Below are the code and all the weights of a small trained network. Each question names an input and a class and asks about switching units off, where a switched-off unit gives its printed mean instead of its output.

import numpy as np


def w(rows, s, z=0):
    codes = np.array(rows[::2]) - 128.0
    scale = np.full(codes.shape[1], s)
    scale[-1] = z or s
    return codes * scale


def f(y):
    return np.maximum(y, 0)


def log_softmax(a):
    a = a - a.max(-1, keepdims=True)
    return a - np.log(np.exp(a).sum(-1, keepdims=True))


def net(x, mask):
    res = np.array(x, float).reshape(1, 3) / 4 @ E
    y = f(res @ A[0][:, :-1].T + A[0][:, -1])
    res = res + np.where(mask, y, B[0][:, -1]) @ B[0][:, :-1]
    return log_softmax(res[-1] @ U[:, :-1].T + U[:, -1])


A, B = {}, {}
E = w([
[250,15,135,176,138,113,90],'x0',
[155,167,112,188,154,28,144],'x1',
[84,165,2,182,213,218,148],'x2',
],0.0081)
A[0] = w([
[191,87,131,115,152,96,71,106],'n1',
[26,197,203,84,91,112,188,200],'n2',
[180,37,149,188,83,17,162,184],'n3',
[100,255,95,176,151,34,151,206],'n4',
[168,196,127,212,151,133,93,200],'n5',
[84,140,135,105,116,72,165,243],'n6',
[144,118,90,95,106,157,85,160],'n7',
[170,202,150,146,175,154,96,247],'n8',
[39,84,184,82,50,104,107,187],'n9',
[47,117,57,162,86,186,97,105],'n10',
[113,206,59,80,124,102,71,129],'n11',
[108,134,134,124,248,52,130,250],'n12',
[156,227,152,147,191,127,149,187],'n13',
],0.0078,0.0017)
B[0] = w([
[130,167,115,135,166,100,162,190],'n1',
[102,111,78,54,109,184,69,254],'n2',
[96,186,86,148,166,111,134,243],'n3',
[135,74,144,90,86,146,189,222],'n4',
[153,83,116,80,101,77,124,175],'n5',
[96,91,111,104,48,129,112,186],'n6',
[128,124,187,137,173,137,188,155],'n7',
[196,78,131,150,98,148,198,162],'n8',
[33,85,73,68,126,86,2,233],'n9',
[124,221,141,106,122,148,134,191],'n10',
[61,180,53,119,51,130,143,176],'n11',
[191,89,51,199,127,151,191,179],'n12',
[122,71,152,96,89,154,116,176],'n13',
],0.0074,0.0079)
U = w([
[170,52,199,104,159,196,172,247],'0',
[121,16,81,91,25,115,166,244],'1',
[163,43,189,121,107,153,168,7],'2',
[192,59,28,149,125,97,91,249],'3',
[57,213,148,118,118,116,136,20],'4',
[139,203,89,185,79,5,153,7],'5',
[108,9,77,64,81,81,2,132],'6',
],0.007,0.0018)

Each question gives the input, the list of numbers given to net, and the class t.
The units are the neurons (one row each of A and B). Each row of codes is followed by its name. A weight is (code - 128) times the scale printed after its matrix; where a second scale follows, it is the last column's (A, B and U).
mask holds one flag per neuron, in row order. A switched-off neuron (its flag False) gives its mean, the last column of its row in B, instead of its output. The means were averaged over made-up inputs and are rounded, as every weight is.
A unit's drop is (log p(t) with every unit on - log p(t) with that unit switched off) / (log p(t) with every unit on - log p(t) with every unit switched off).
The circuit of an input: a set's keep is (log p(t) with only the set's units on - log p(t) with every unit switched off) / (log p(t) with every unit on - log p(t) with every unit switched off). Starting from the 12 units with the biggest drops (on a tie, the unit counted first), units are removed one at a time, each time the one whose removal leaves the highest keep (on an exact tie, the one counted first), for as long as the keep stays at least 0.8.
circuit, biggest first: the units of the circuit, biggest drop first
k most important neurons: the k neurons with the biggest drops, biggest first
drop of u: that unit's drop, to one decimal
input [1,8,5], class 1: circuit, biggest first => [n4 n13]
input [-7,-5,-1], class 6: circuit, biggest first => [n2 n9]
input [-8,-2,-1], class 6: 2 most important neurons => [n2 n9]
input [-3,-8,4], class 4: circuit, biggest first => [n10 n4]
input [-6,-1,-4], class 6: circuit, biggest first => [n9 n2]
input [-8,1,-6], class 6: circuit, biggest first => [n9]
input [-2,8,-4], class 1: circuit, biggest first => [n4 n6]
input [2,3,-5], class 5: circuit, biggest first => [n3 n2]
input [5,8,-1], class 5: 2 most important neurons => [n3 n2]
input [0,-7,4], class 0: 2 most important neurons => [n9 n3]
input [-6,2,-7], class 6: 2 most important neurons => [n9 n2]
input [7,-5,-3], class 0: 2 most important neurons => [n2 n7]
input [4,6,-2], class 5: 2 most important neurons => [n3 n2]
input [-3,-6,6], class 4: circuit, biggest first => [n10]
input [8,-6,-1], class 0: 2 most important neurons => [n9 n7]
input [8,5,-6], class 5: drop of n6 => 0.0
input [-6,6,-8], class 6: drop of n2 => 0.2
input [8,8,-1], class 5: drop of n2 => 0.2
input [5,-5,-2], class 0: drop of n11 => 0.2
input [-3,-7,6], class 4: circuit, biggest first => [n10]
